Facts:
bebis ψ dranun; befubil ψ brobrok; beru ψ meklis; bezik ψ floste; bipim ψ regron; brarun ψ zivostak; bripo ψ klimar; bromom ψ floste
brufi ψ zunes; budrimun ψ rodro; dobrar ψ klimar; dobri ψ dobren; dokam ψ soklus; dosifem ψ leral; dranun ψ brutuke; dribas ψ leral
dritri ψ vigom; drofin ψ leral; fiklan ψ kogrek; fisol ψ leral; giflan ψ taklidrel; gitru ψ floste; gobuk ψ vigom; gramimek ψ meklis
greres ψ floste; gugrus ψ fladrar; gumo ψ pluplen; gutri ψ kegem; kamim ψ tradrur; kili ψ leral; kletre ψ sketal; klifun ψ fladrar
kliskes ψ zunes; klomum ψ kegem; kural ψ sketal; labri ψ vozuk; laman ψ repus; mabril ψ klepos; meklis ψ pluplen; mesti ψ leral
misu ψ vozuk; nefi ψ kegem; neskimo ψ nesen; noklek ψ gaplil; pafe ψ leral; paplok ψ repus; plabe ψ nefi; plebrun ψ trolas
pledron ψ rakir; plekan ψ zunes; plenur ψ kogrek; pleza ψ trolas; pliden ψ dobrar; ploleben ψ floste; plomur ψ trolas; plosti ψ meklis
podrenir ψ kigro; sketal ψ tunir; skodadu ψ zunes; soklus ψ regron; sonem ψ rakir; stamim ψ floste; stenan ψ tradrur; stubrar ψ dritri
stuste ψ rakir; suboke ψ klepos; tatu ψ klepos; teplan ψ vozuk; tofos ψ fladrar; treklon ψ fladrar; trolas ψ vozuk; tuflo ψ floste
vago ψ lisas; vigom ψ tunir; voskal ψ fladrar; vupok ψ klimar; zadan ψ klepos; zamas ψ gaplil; bebis ρ klimar; bedrum ρ drenol
befubil ρ robruful; beru ρ skeple; bezik ρ ronu; bipim ρ roska; bitrim ρ brifen; brarun ρ roska; bremus ρ zivostak; bripo ρ brifen
bromom ρ nesen; brufi ρ drenol; brutuke ρ klimar; budrimun ρ plovik; bunur ρ drenol; degrufum ρ robruful; detrak ρ diren; dobrar ρ klepos
dobri ρ kogrek; dokam ρ ronu; dosifem ρ roska; dramir ρ dramibem; dranun ρ zivostak; draski ρ roska; dribas ρ tunir; driskim ρ tradrur
dritri ρ dramibem; drofin ρ zivostak; fasovim ρ klimar; fiklan ρ suklibom; fisol ρ roska; fladrar ρ kogrek; flemek ρ druda; fuskel ρ plovik
giflan ρ stipan; gitru ρ rodro; gobuk ρ flefler; goklu ρ robruful; gomeno ρ kanis; gramimek ρ klimar; greres ρ tunir; grobezim ρ dronul
groflatel ρ brifen; grores ρ gridral; gugrus ρ rodro; gumo ρ kigro; gutri ρ ronu; kamim ρ zivostak; kefu ρ tunir; kili ρ diren
klebin ρ stutal; kletre ρ repus; klifun ρ nesen; kliskes ρ flefler; klomum ρ flefler; kudur ρ drenol; kural ρ kanis; labri ρ stutal
laman ρ ronu; leral ρ floste; libripak ρ kigro; liklo ρ stipan; lipon ρ tunir; lotrevi ρ ronu; lugru ρ druda; mabril ρ repus
meklis ρ lisas; mesti ρ drenol; migrok ρ nesen; misu ρ klepos; musis ρ dronul; nabri ρ kigro; nastom ρ diren; nefi ρ bagri
neskimo ρ stutal; noklek ρ grutrus; pafe ρ tradrur; paplok ρ grutrus; pige ρ stutal; plabe ρ repus; plebrun ρ dronul; pledron ρ bimo
plekan ρ repus; plenur ρ brifen; pleza ρ mesko; pliden ρ rodro; ploleben ρ robruful; plomur ρ plovik; plosti ρ zivostak; plumar ρ floste
podrenir ρ kigro; pomen ρ gaplil; pudror ρ pluplen; rakir ρ kegem; regron ρ rodro; ruvok ρ mesko; sketal ρ bimo; skodadu ρ stipan
soklus ρ dronul; sonem ρ lisas; sove ρ brobrok; stamim ρ kogrek; stefes ρ nesen; stenan ρ roska; stobigres ρ kogrek; stubrar ρ plovik
stunukil ρ nesen; stuste ρ floste; suboke ρ kanis; sugren ρ kigro; taklidrel ρ diren; tatu ρ pluplen; teplan ρ dronul; tidre ρ kanis
tofos ρ roska; tralu ρ flefler; treklon ρ tunir; trifan ρ stutal; trogru ρ flefler; trolas ρ dobren; trosis ρ floste; trubrom ρ klimar
tuflo ρ plovik; vago ρ skeple; vigom ρ vozuk; viklor ρ klepos; volo ρ zivostak; voskal ρ dronul; vuklan ρ brifen; vupok ρ mesko
zadan ρ stipan; zamas ρ nesen; zitrun ρ roska; zunes ρ pluplen; bebis ε fasovim; bedrum ε kudur; befubil ε goklu; bezik ε laman
bripo ε vuklan; brufi ε bedrum; brutuke ε fasovim; dobrar ε misu; dokam ε bezik; dranun ε bremus; draski ε brarun; dritri ε dramir
fasovim ε brutuke; fisol ε dosifem; gobuk ε kliskes; goklu ε befubil; gramimek ε bebis; grobezim ε plebrun; groflatel ε bitrim; kili ε detrak
kletre ε plekan; klifun ε zamas; klifun ε stefes; kliskes ε tralu; kudur ε bunur; kural ε gomeno; laman ε lotrevi; leral ε stuste
libripak ε sugren; lipon ε dribas; lotrevi ε dokam; migrok ε klifun; migrok ε stunukil; nabri ε podrenir; nastom ε detrak; neskimo ε klebin
plomur ε stubrar; podrenir ε gumo; regron ε gugrus; ruvok ε pleza; skodadu ε liklo; stamim ε fladrar; stamim ε stobigres; stuste ε plumar
sugren ε libripak; tatu ε pudror; tidre ε kural; tralu ε klomum; treklon ε greres; trubrom ε brutuke; zitrun ε tofos; zunes ε tatu
bagri γ 298; bebis γ 767; bedrum γ 298; befubil γ 767; beru γ 767; bezik γ 767; bimo γ 298; bipim γ 767
bitrim γ 298; brarun γ 298; bremus γ 298; brifen γ 767; bripo γ 298; brobrok γ 767; bromom γ 298; brufi γ 298
brutuke γ 298; budrimun γ 298; bunur γ 767; degrufum γ 767; detrak γ 298; diren γ 298; dobrar γ 767; dobren γ 767
dobri γ 298; dokam γ 767; dosifem γ 767; dramibem γ 298; dramir γ 298; dranun γ 298; draski γ 298; drenol γ 298
dribas γ 767; driskim γ 298; dritri γ 767; drofin γ 298; dronul γ 767; druda γ 298; fasovim γ 298; fiklan γ 298
fisol γ 767; fladrar γ 767; flefler γ 767; flemek γ 767; floste γ 298; fuskel γ 298; gaplil γ 298; giflan γ 767
gitru γ 298; gobuk γ 767; goklu γ 767; gomeno γ 298; gramimek γ 767; greres γ 767; gridral γ 298; grobezim γ 298
groflatel γ 767; grores γ 298; grutrus γ 767; gugrus γ 298; gumo γ 767; gutri γ 298; kamim γ 298; kanis γ 767
kefu γ 767; kegem γ 298; kigro γ 298; kili γ 767; klebin γ 298; klepos γ 767; kletre γ 298; klifun γ 298
klimar γ 298; kliskes γ 298; klomum γ 298; kogrek γ 298; kudur γ 767; kural γ 767; labri γ 767; laman γ 298
leral γ 767; libripak γ 767; liklo γ 767; lipon γ 298; lisas γ 767; lotrevi γ 767; lugru γ 298; mabril γ 767
meklis γ 767; mesko γ 767; mesti γ 767; migrok γ 298; misu γ 298; musis γ 298; nabri γ 298; nastom γ 767
nefi γ 298; nesen γ 298; neskimo γ 767; noklek γ 298; pafe γ 298; paplok γ 298; pige γ 298; plabe γ 767
plebrun γ 767; pledron γ 767; plekan γ 767; plenur γ 767; pleza γ 298; pliden γ 767; ploleben γ 298; plomur γ 298
plosti γ 298; plovik γ 767; plumar γ 298; pluplen γ 767; podrenir γ 767; pomen γ 298; pudror γ 298; rakir γ 298
regron γ 298; repus γ 767; robruful γ 298; rodro γ 767; ronu γ 298; roska γ 298; ruvok γ 298; skeple γ 298
sketal γ 767; skodadu γ 767; soklus γ 767; sonem γ 298; sove γ 298; stamim γ 767; stefes γ 298; stenan γ 298
stipan γ 298; stobigres γ 298; stubrar γ 767; stunukil γ 298; stuste γ 767; stutal γ 298; suboke γ 767; sugren γ 767
suklibom γ 298; taklidrel γ 298; tatu γ 298; teplan γ 298; tidre γ 298; tofos γ 767; tradrur γ 298; tralu γ 298
treklon γ 767; trifan γ 298; trogru γ 767; trolas γ 767; trosis γ 767; trubrom γ 767; tuflo γ 767; tunir γ 298
vago γ 767; vigom γ 767; viklor γ 298; volo γ 767; voskal γ 298; vozuk γ 298; vuklan γ 767; vupok γ 298
zadan γ 767; zamas γ 298; zitrun γ 767; zivostak γ 298; zunes γ 298

Known rows:
robruful: [ -2   0  -8  -5 -11   8   4  10  -1  11   5   6  -4   0   0  -9   2   0
   0   3   0   6  -6  -1   8  -1]
stubrar: [  9  -7  -7   6   3   6  -5  -1  13  -4   9 -13   9 -13   2  14   7 -10
   1  -4   1  -9  11   0   5   0]
brarun: [-11  -9  -3  -2 -10 -15  -5 -24  14 -14  29 -15 -14  -7  -6   8   1  15
   8   9  -1 -30  -6  16   2   2]
grutrus: [-5 -3 -3 -3 -7 13 -4 18  6  6  5 12  2 -6  0 -7  6  1 -5 -5 -2  2  2  3
  4  2]
noklek: [ 3  2  0  3 -1 -3  6 -5 -3  1  0 -6 -3  3  0  1 -2 -1  0  3  0  1 -3 -2
  3 -3]
gugrus: [  8   0 -12   2  -3  -5   4  -5   5   1  10 -17   0  -8  -3  12   4  -5
   5   3   1   2   0  -2   6   2]
fladrar: [  0  -6 -25  -7  -3  -1 -16  -4  12  -8   4  -5   7 -15  -6  15   6  -9
  11  -4   4   2  12   0  -3   7]
voskal: [ 16  26   5 -13  -7  13  15  -9  -4   0   1 -13  -7  12   2  13  -5  -3
  -5  -9  10  -4   3   8  -6 -13]
zadan: [ 1  0  6  6  5  1 -1  3  4 -4 -1 -2  4 -2  1  5  2  0 -4 -5 -1 -3  6 -1
 -1  0]
flefler: [-5 -2 -3 -2 -5 12 -4 17  5  5  3 10  3 -5  0 -6  6  0 -5 -4 -1  2  3  2
  4  1]
gobuk: [ -1  -1  16  17   2  13   0   1   1  -9 -13   4   2  14  11  -4 -10  -5
 -13  -4  -2 -13   9  -7   3 -13]
kliskes: [  1   4  -2  10  -5  -3   5  -4  -1  -3  -2 -10  -6   6  -2   4  -6  -3
  -3   1   0   3  -1  -7   5  -5]
nesen: [  7  -5 -13   9 -14   2   0   4  12  -2 -12  15 -10 -35  11 -11   4  -2
   0  19 -11  18  -9  -7   1  15]
klebin: [  5   0 -16  -2  -3  -7   0  -7   3   0   6 -14   0  -8  -5  11   3  -7
   8   3   3   6   0  -2   2   3]
dosifem: [-19 -19   5   3  -7  -7 -11 -17  17 -24  24 -20  -6 -16 -14   2  14  20
   0  -1   5 -24  -5  24 -11   5]
kefu: [ 0  0  3  3  5  0 -5  1  2 -6 -4  1  4 -1  0  5  1 -2 -2 -5  0 -1  7 -1
 -4  1]
meklis: [-2 -2 -2  0  3  2 -9  0  3 -6 -5  5  5 -2  1  2 -1 -2  1 -4  0 -2  7  0
 -4  1]
bebis: [ 13  -9  31 -33  34  11  37  14   4 -11  -6  15  27   6   2  12  40  10
  33  13  -1 -28  -4  -3 -12  22]
lipon: [  0   5   9   5   1   0   6  -6 -10  -2 -13   5  -5  16   3  -7 -12   0
  -3   4  -1   1  -4  -6  -2  -7]

Rows:
No name comes twice in this set of rows, the named rows included.
[ -8  13 -18  -8 -15   3  -3   4  -7  14   3  20  -3   4  -4  -6   2  15
   7   5  -1  15   0  -2   7   7]	vozuk
[ 11  39   3 -11  -9   5  15 -11 -10   5   2  -7  -8  15  -3  19  -3  14
  -1  -9   9   6   7   6  -6  -6]	teplan
[-14 -22   0  11  16 -12   1  -1 -19   5   0 -23  13  26 -21 -11   5   0
   4  -2   8  11  -9  -7   5  -4]	drofin
[ -1  -5   3   5  -2   2   8  -4  -5  -4  -5 -16  -2  -1  -9  -8   7   4
  -3   1   7  11 -10   3  -6  -1]	pafe
[ -1   1 -11  -6  -4  -2  -3 -10  -4  -1  -5   3  -2   4  -1  -2  -6  -4
   7   4   2   3  -2  -3  -2  -1]	rakir
[-14  -7   6   2   0   9 -10  -5  -8 -15 -26   9   3   9  -5 -18  -1   4
  -5  -6   8  10  -1   2 -20  -2]	leral
[ 10  -6  42 -26  35  14  37  13  -2 -11 -16  23  23  18   7   3  30  12
  24  12  -2 -29  -5  -5 -13  14]	gramimek
[ -3  -7   8   9   4   5   0   2   0  -9  -7 -12   5  -6  -9  -4  11   4
  -8  -7   6   9   0   5 -11   2]	mesti
[  8  -6  38 -31  34  14  35  12  -2 -12 -18  25  24  18   6   3  30  12
  28  13  -1 -28  -5  -5 -16  16]	trubrom
[  5  -5   4  10   4   9  -1   1   7  -5   1  -4   6  -1   7   4  -1  -7
  -5  -4  -1 -12   9  -3   5  -6]	kural
[-22  -7  24   5  -2  -6 -10 -17   6 -22   7  11 -12  12   4  -7 -10  22
  -5   2  -4 -37  -1  14  -7  -6]	zitrun
[ 10  33  -4 -11  -7   6   5  -3   3  -1  12 -11   0  -3  -6  31   9  12
  -1 -18   9   4  18  10  -8   1]	plebrun

Now the same things, written a new way:
Known rows:
giflan: [ -5 -11 -12  -3 -10   7 -12  -1   8  16  -2 -22  10 -15  -6  14   8  -1
  17   4   1  -6  -1   4   0   1]
fasovim: [ 28  -8 -49 -33   4 -53  46 -43 -59 -17 -25  -5  47  37  20 -48 -25  46
 -30  11 -24  12  17   2   4  32]
klomum: [  2 -14  -6   8 -17  12 -10  11  -6   7  -4  -6  14  -6   8  12  -8  -6
   8   3   5  -2   6   9  -6  10]
fladrar: [  7 -19   5 -16   1  -4 -17   8  -4   8  -9   1  16 -11  -9  10   5 -17
   7  13   8   1  -1  -3  -2   6]
treklon: [  1  -1 -21  -3   6  -8  -9   6  19   3  13  23  10  10  21 -12   7  -2
  -3   5  -9 -13  14   1  -1   1]
greres: [ -1 -14  -9  -4 -10   3 -15   7   3  14   3 -13  11 -11  -2   2   1  -8
  10  10   3  -6  10   6  -3   3]
brobrok: [  1 -15  13  -4   8 -14 -12   2 -33   4 -11   2   5 -20 -18  18  34 -16
   3  10   8   2   6  -3  -5   0]
detrak: [ -1 -13   1   2  -8   4 -11  11 -11   6 -10   5  17  -6   0  14  -4  -8
  10   2   9  -1   4   2   0   8]
bedrum: [ -3   6 -17   5   8  -4  -5   7  14  -4   0  46  11  16  29   3   9   2
  -1 -10  -6 -11   4  -4   4   2]
brifen: [  2 -15   8   3   1  -7 -13   4 -20   1  -3  -6   9 -16 -15  13  22 -12
   5  12  -2   1   9   5 -10  -2]
suklibom: [ -1 -14  11  14  -4  -2  -7   7 -35  -5  -9  -1  12 -13 -12  22  13  -8
   6   3   1   3  11   8  -8   2]
mesko: [  2 -15   8   2   2  -8 -13   4 -20   0  -3  -6   9 -17 -17  15  22 -12
   5  12  -2   1  10   5 -10  -2]
mabril: [  1 -16  -6  -4  -8   1 -15   9  -4  15   3 -13  12 -13  -1  -1   0 -11
   8  12   7  -5  13   6  -3   5]
gitru: [ -3 -13  -5   8 -16   8  -9   9 -12   9  -4 -10  15  -9   2   9 -10  -3
  12   2   7  -3  11   9  -1   8]
rodro: [ 16 -22   5  -4   2  -1 -11   3 -23   1 -11  -2   4 -15  -5  26  37 -20
  -5  11   0   7  -6   1 -18   5]
pliden: [ -4 -12  -7  -3  -8   4 -14   2  11  10   2 -19  16 -12 -11   9  -3  -2
  19   9  -3  -5   4   6   0  -2]
gaplil: [  5 -17  12   9  -2  -1  -7   5 -29  -9 -16   2  14 -12 -12  32  16 -11
   6   3  -3   9  -2   4 -11   3]
rakir: [  4 -17  16  -5  -3  -4 -14  14 -14  -5 -15  11  28  -5 -15  15 -17 -14
  11   9   6   6   4   1   0   6]
pafe: [-10 -11  -2   8 -12   1 -10  10 -23  15  -5  -6  12 -12  -2   2  -7  -3
  12   1  16  -7  19   7   5   9]

Rows:
No name comes twice in this set of rows, the named rows included.
[ -3   2  -9  -3   9  -8  -3   1   5  -4 -11  38  16  10  16  12   9   3
   4  -9  -3  -5  -4  -8   8   3]	regron
[ -4   3 -12 -13  19 -17  -8   1  11   7  -1  38   7   7  15  -4  23  -4
   0  -2   1 -12   4 -12   9   0]	leral
[ 11 -19  -3  -9  -6   3 -14   8  -3  10  -3  -8  12 -11   1   9   5 -16
   3  13   4   1   2   4  -9   8]	trolas
[  3 -16   3  -5  -5  -4 -18  13   3   4   6  -7  22  -9 -12  -4 -15 -13
   9  18   1  -3  17   9  -4   0]	pledron
[ -4   2 -17   9   1  -4  -3   7   7  -3   5  29  14  12  22  -2  -4   5
   2  -5  -6 -11  14   3   3   3]	kletre
[ 16  -4 -48 -31  10 -47  27 -28 -46   8  -8   2  21  21  29 -54   5  27
 -29  11  -5  -5  28  -3   6  26]	bebis
[  3  -1 -22   9  -3   3  -3   8   7  -1   5  26  10  14  34  -1   1   2
  -6  -5  -7  -9  10   5  -4   7]	plomur
[  1   2 -16   0   8  -3  -1   2   6  -2  -9  40   9  13  28  12  16   1
  -2 -11  -3  -6  -5  -8   3   7]	zunes
[ -7   6 -23  -3  10  -8  -8   1  24   6  11  28   7   9  21  -7  16   4
   3  -3  -8 -16  10  -3   5  -4]	podrenir
[ -1 -14  16  -3   8 -14 -14   2 -19  -4  -8   0  14 -17 -28  19  21 -12
  10  12  -2   3   6   0  -4  -6]	pluplen
[ -9   5 -21  10  -1   0  -2   1  19  -3   3  22  16  12  19   6  -2  12
  10 -10 -13 -11   6   3   5  -1]	bripo

